Below is a small trained network, with its code and all its weights. Each question gives an input and a class and asks what happens when units are switched off, that is, made to give their printed mean instead of their output.

import numpy as np


def w(rows, s, z=0):
    codes = np.array(rows[::2]) - 128.0
    scale = np.full(codes.shape[1], s)
    scale[-1] = z or s
    return codes * scale


def f(y):
    return np.maximum(y, 0)


def log_softmax(a):
    a = a - a.max(-1, keepdims=True)
    return a - np.log(np.exp(a).sum(-1, keepdims=True))


def net(x, mask):
    res = np.array(x, float).reshape(1, 2) / 4 @ E
    y = f(res @ A[0][:, :-1].T + A[0][:, -1])
    res = res + np.where(mask, y, B[0][:, -1]) @ B[0][:, :-1]
    return log_softmax(res[-1] @ U[:, :-1].T + U[:, -1])


A, B = {}, {}
E = w([
[164,85,215,181,205,249,61],'x0',
[183,239,71,85,73,172,51],'x1',
],0.014)
A[0] = w([
[141,148,138,88,90,152,80,179],'n0',
[196,172,96,123,130,155,65,43],'n1',
[144,181,58,102,116,137,95,186],'n2',
[123,189,63,67,97,126,152,99],'n3',
[252,128,118,132,92,218,19,137],'n4',
[62,14,106,168,145,68,174,170],'n5',
[102,56,145,138,134,63,233,147],'n6',
[125,175,86,112,138,113,95,119],'n7',
[75,146,101,69,24,79,112,151],'n8',
[144,119,91,152,142,128,129,96],'n9',
[86,186,96,104,79,107,127,82],'n10',
[149,216,85,47,102,102,161,125],'n11',
[227,175,135,121,125,196,69,92],'n12',
[151,53,207,194,211,190,116,15],'n13',
[172,154,21,83,54,74,139,120],'n14',
[248,184,107,137,150,220,44,182],'n15',
[92,125,106,140,117,159,138,95],'n16',
[94,65,194,215,164,166,151,253],'n17',
],0.012,0.0056)
B[0] = w([
[117,155,134,143,126,135,88,182],'n0',
[173,181,132,163,90,120,91,191],'n1',
[96,156,164,109,98,134,95,206],'n2',
[79,126,128,73,59,104,109,207],'n3',
[212,153,161,126,127,135,44,244],'n4',
[176,115,91,173,177,144,206,231],'n5',
[172,106,86,169,155,112,167,229],'n6',
[107,153,127,120,128,108,105,171],'n7',
[102,99,124,64,101,107,162,229],'n8',
[122,125,145,135,133,124,114,128],'n9',
[106,136,106,68,73,131,130,192],'n10',
[81,122,118,68,89,136,139,224],'n11',
[202,174,143,144,116,129,77,215],'n12',
[59,137,142,118,133,206,119,225],'n13',
[75,118,109,47,77,126,161,245],'n14',
[194,126,157,125,146,164,40,254],'n15',
[133,143,107,126,126,118,122,128],'n16',
[95,119,156,128,254,175,149,223],'n17',
],0.013,0.022)
U = w([
[122,120,160,130,167,164,91,254],'0',
[248,93,100,171,172,83,181,177],'1',
[2,113,121,157,165,155,175,100],'2',
[219,160,141,189,137,108,81,95],'3',
[29,100,113,86,109,90,152,170],'4',
[98,171,122,81,90,101,111,28],'5',
[165,162,133,103,109,118,88,92],'6',
[145,71,76,108,114,84,182,70],'7',
],0.015,0.0078)

Each question gives the input, the list of numbers given to net, and the class t.
The units are the neurons (one row each of A and B). Each row of codes is followed by its name. A weight is (code - 128) times the scale printed after its matrix; where a second scale follows, it is the last column's (A, B and U).
mask holds one flag per neuron, in row order. A switched-off neuron (its flag False) gives its mean, the last column of its row in B, instead of its output. The means were averaged over made-up inputs and are rounded, as every weight is.
A unit's drop is (log p(t) with every unit on - log p(t) with that unit switched off) / (log p(t) with every unit on - log p(t) with every unit switched off).
The circuit of an input: a set's keep is (log p(t) with only the set's units on - log p(t) with every unit switched off) / (log p(t) with every unit on - log p(t) with every unit switched off). Starting from the 12 units with the biggest drops (on a tie, the unit counted first), units are removed one at a time, each time the one whose removal leaves the highest keep (on an exact tie, the one counted first), for as long as the keep stays at least 0.8.
units of the circuit, in order: the units of the circuit, biggest drop first
k most important neurons: the k neurons with the biggest drops, biggest first
drop when u is switched off: that unit's drop, to one decimal
input [-8,-4], class 7: units of the circuit, in order -> n6
input [-6,-3], class 7: 3 most important neurons -> n6; n5; n13
input [1,-8], class 2: 2 most important neurons -> n13; n17
input [-2,8], class 5: 2 most important neurons -> n14; n11
input [-7,7], class 4: 2 most important neurons -> n14; n8
input [8,2], class 3: 2 most important neurons -> n4; n12
input [0,-7], class 1: 3 most important neurons -> n5; n6; n14
input [-5,-2], class 4: drop when n4 is switched off -> 0.4
input [-7,-3], class 7: drop when n14 is switched off -> -0.1
input [-2,2], class 4: drop when n4 is switched off -> 0.3
